Below is a small trained network, with its code and all its weights. Each question gives an input and a target symbol and asks what happens when units are switched off, that is, made to give their printed mean instead of their output.

import numpy as np


def w(rows, s, z=0):
    codes = np.array(rows[::2]) - 128.0
    scale = np.full(codes.shape[1], s)
    scale[-1] = z or s
    return codes * scale


def f(y):
    return y / 2 * (1 + np.tanh(0.7978845608 * (y + 0.044715 * y**3)))


def softmax(a):
    e = np.exp(a - a.max(-1, keepdims=True))
    return e / e.sum(-1, keepdims=True)


def log_softmax(a):
    a = a - a.max(-1, keepdims=True)
    return a - np.log(np.exp(a).sum(-1, keepdims=True))


def net(x, mask):
    ids = ['ΓΣΩβεηξτψ'.index(c) for c in x.split()]
    T = len(ids)
    res = E[ids] + P[:T]
    u = 0
    for l in range(2):
        q, k, v = (res @ M[l].T for M in (Q, K, V))
        z = softmax(np.where(np.tri(T) > 0, q @ k.T / 3**0.5, -1e9)) @ v
        res = res + np.where(mask[u], z, O[l][:, -1]) @ O[l][:, :-1]
        u += 1
        y = f(res @ A[l][:, :-1].T + A[l][:, -1])
        res = res + np.where(mask[u : u + 16], y, B[l][:, -1]) @ B[l][:, :-1]
        u += 16
    return log_softmax(res[-1] @ U[:, :-1].T + U[:, -1])


Q, K, V, O, A, B = {}, {}, {}, {}, {}, {}
E = w([
[144,171,105],'Γ',
[103,133,11],'Σ',
[198,137,166],'Ω',
[127,232,141],'β',
[171,58,27],'ε',
[143,83,44],'η',
[94,61,126],'ξ',
[144,106,50],'τ',
[97,179,83],'ψ',
],0.012)
P = w([
[148,194,212],'0',
[162,110,4],'1',
[66,79,147],'2',
[124,205,25],'3',
[68,30,152],'4',
[146,189,24],'5',
[44,64,181],'6',
[157,197,53],'7',
[79,47,185],'8',
[127,254,24],'9',
[57,112,231],'10',
[169,159,48],'11',
],0.0091)
Q[0] = w([
[117,254,135],'0.h1',
[54,88,150],'0.h1',
[15,117,73],'0.h1',
],0.0077)
K[0] = w([
[127,128,163],'0.h1',
[133,8,1],'0.h1',
[144,96,184],'0.h1',
],0.0075)
V[0] = w([
[164,98,221],'0.h1',
[122,126,24],'0.h1',
[103,254,234],'0.h1',
],0.0097)
O[0] = w([
[244,200,231,1],'0.h1',
[37,229,84,241],'0.h1',
[165,2,4,139],'0.h1',
],0.0072,0.0031)
A[0] = w([
[205,117,133,3],'0.n1',
[118,80,169,205],'0.n2',
[66,133,168,215],'0.n3',
[107,147,171,105],'0.n4',
[175,69,99,144],'0.n5',
[140,186,100,156],'0.n6',
[81,126,141,181],'0.n7',
[175,92,192,89],'0.n8',
[125,102,107,131],'0.n9',
[146,169,115,170],'0.n10',
[173,179,129,113],'0.n11',
[40,140,183,117],'0.n12',
[118,245,172,115],'0.n13',
[120,141,94,145],'0.n14',
[97,107,88,116],'0.n15',
[77,160,201,202],'0.n16',
],0.011,0.0038)
B[0] = w([
[143,174,161,133],'0.n1',
[190,75,215,135],'0.n2',
[148,132,166,243],'0.n3',
[144,132,95,140],'0.n4',
[146,213,76,199],'0.n5',
[122,107,94,227],'0.n6',
[148,79,255,206],'0.n7',
[197,206,201,123],'0.n8',
[146,162,143,159],'0.n9',
[65,107,27,183],'0.n10',
[97,116,133,135],'0.n11',
[121,75,135,254],'0.n12',
[140,125,64,217],'0.n13',
[72,173,122,217],'0.n14',
[153,203,159,218],'0.n15',
[180,86,131,233],'0.n16',
],0.0065,0.0047)
Q[1] = w([
[129,180,140],'1.h1',
[173,254,38],'1.h1',
[95,106,72],'1.h1',
],0.0075)
K[1] = w([
[132,71,232],'1.h1',
[186,254,157],'1.h1',
[183,9,77],'1.h1',
],0.0095)
V[1] = w([
[2,115,145],'1.h1',
[108,111,19],'1.h1',
[118,153,218],'1.h1',
],0.0074)
O[1] = w([
[3,117,91,1],'1.h1',
[39,186,202,227],'1.h1',
[117,17,76,34],'1.h1',
],0.0075,0.004)
A[1] = w([
[171,96,130,118],'1.n1',
[158,125,225,131],'1.n2',
[62,161,137,90],'1.n3',
[140,99,46,175],'1.n4',
[55,93,184,155],'1.n5',
[109,126,74,173],'1.n6',
[15,159,175,185],'1.n7',
[137,137,101,193],'1.n8',
[170,185,65,176],'1.n9',
[117,202,95,182],'1.n10',
[125,38,157,2],'1.n11',
[250,112,155,99],'1.n12',
[167,54,148,89],'1.n13',
[123,163,145,84],'1.n14',
[72,168,174,152],'1.n15',
[141,94,111,47],'1.n16',
],0.011,0.0054)
B[1] = w([
[65,104,85,151],'1.n1',
[96,76,174,150],'1.n2',
[141,114,14,186],'1.n3',
[198,54,181,169],'1.n4',
[219,143,118,191],'1.n5',
[72,70,255,167],'1.n6',
[178,85,96,253],'1.n7',
[96,111,198,163],'1.n8',
[84,176,185,233],'1.n9',
[94,85,155,217],'1.n10',
[64,228,95,136],'1.n11',
[80,126,112,207],'1.n12',
[26,165,123,153],'1.n13',
[125,196,29,138],'1.n14',
[203,122,125,195],'1.n15',
[102,254,41,130],'1.n16',
],0.0055,0.015)
U = w([
[134,141,120,92],'Γ',
[86,85,99,74],'Σ',
[240,85,4,202],'Ω',
[54,2,148,162],'β',
[191,2,244,254],'ε',
[94,110,43,68],'η',
[144,150,66,57],'ξ',
[239,231,93,45],'τ',
[99,95,88,70],'ψ',
],0.0072,0.0038)

Each question gives the input, a string of symbols that net reads in full, and the target symbol t.
The units are the heads (3 rows each of Q, K, V and O) and the neurons (one row each of A and B). Each row of codes is followed by its name. A weight is (code - 128) times the scale printed after its matrix; where a second scale follows, it is the last column's (O, A, B and U).
mask holds one flag per unit, layer by layer, with each layer's heads first. A switched-off unit (its flag False) gives its mean, the last column of its rows in O or B, instead of its output. The means were averaged over made-up inputs and are rounded, as every weight is.
A unit's drop is (log p(t) with every unit on - log p(t) with that unit switched off) / (log p(t) with every unit on - log p(t) with every unit switched off).
The circuit of an input: a set's keep is (log p(t) with only the set's units on - log p(t) with every unit switched off) / (log p(t) with every unit on - log p(t) with every unit switched off). Starting from the 12 units with the biggest drops (on a tie, the unit counted first), units are removed one at a time, each time the one whose removal leaves the highest keep (on an exact tie, the one counted first), for as long as the keep stays at least 0.8.
units of the circuit, in order: the units of the circuit, biggest drop first
most important unit: the unit with the biggest drop
k most important neurons: the k neurons with the biggest drops, biggest first
k most important neurons of layer l: the k neurons of layer l with the biggest drops, biggest first
input Σ β η τ ε β, target η: units of the circuit, in order -> 1.h1, 1.n3, 0.h1
input ξ ε Γ β β ψ ε β Ω β, target ε: 3 most important neurons -> 1.n4, 0.n8, 1.n6
input Σ β Σ Γ ξ Σ Γ Σ β β τ, target Ω: 2 most important neurons -> 1.n5, 1.n9
input β β Ω Γ Ω β Σ β Σ Σ, target τ: most important neuron of layer 0 -> 0.n5
input Ω Σ Σ Ω, target Ω: 2 most important neurons of layer 1 -> 1.n4, 1.n16
input β ψ ψ Γ β Γ, target τ: units of the circuit, in order -> 0.h1, 1.h1, 0.n5
input β ε ψ Γ Σ β Γ ε, target τ: 2 most important neurons of layer 0 -> 0.n5, 0.n15
input Ω Γ τ Γ Γ η ε Γ, target Ω: units of the circuit, in order -> 1.h1, 0.h1, 0.n8
input Ω β Γ ε Ω ψ β Γ, target Ω: units of the circuit, in order -> 0.h1, 1.h1, 0.n8
input Σ β Σ Ω Σ β β ε η Γ, target η: units of the circuit, in order -> 1.h1, 1.n3, 0.h1, 0.n10
input β η β, target τ: units of the circuit, in order -> 1.h1, 0.h1, 1.n6
input Σ η β β Σ Ω ξ Γ β Σ ε, target Ω: 2 most important neurons -> 1.n5, 1.n9
input τ Σ τ, target Ω: 4 most important neurons -> 1.n7, 1.n5, 1.n3, 1.n9
input Σ Σ Σ Σ Ω Γ, target η: 2 most important neurons -> 1.n3, 0.n12
input ξ β Σ Σ η ψ Σ ψ, target ε: most important neuron of layer 0 -> 0.n8
input β Ω ψ ψ, target τ: units of the circuit, in order -> 1.h1, 0.h1, 0.n5
input Ω Σ ξ η Σ β ξ ε β β Γ ψ, target Ω: 3 most important neurons of layer 0 -> 0.n8, 0.n1, 0.n2
input Σ ξ Σ β, target η: units of the circuit, in order -> 1.h1, 0.h1
input ξ Ω Ω Γ, target ε: 2 most important neurons -> 1.n4, 1.n6
input Σ ξ Ω Σ β β, target β: most important unit -> 1.n6
input ξ β ξ ε η Ω, target ε: 3 most important neurons -> 0.n8, 1.n4, 1.n3
input β β ε Γ Ω Σ ψ Γ η β Σ τ, target τ: 2 most important neurons -> 0.n5, 0.n15
input β ξ β Ω ψ ξ Γ β τ β τ ψ, target τ: units of the circuit, in order -> 0.h1, 1.h1, 0.n5, 0.n7
input ξ ψ ψ β Σ, target Ω: 2 most important neurons of layer 0 -> 0.n7, 0.n5
input ξ Σ η Ω Γ ε, target ε: 4 most important neurons -> 1.n4, 0.n8, 1.n6, 1.n3
input β β β, target τ: 3 most important neurons -> 0.n5, 1.n6, 0.n7
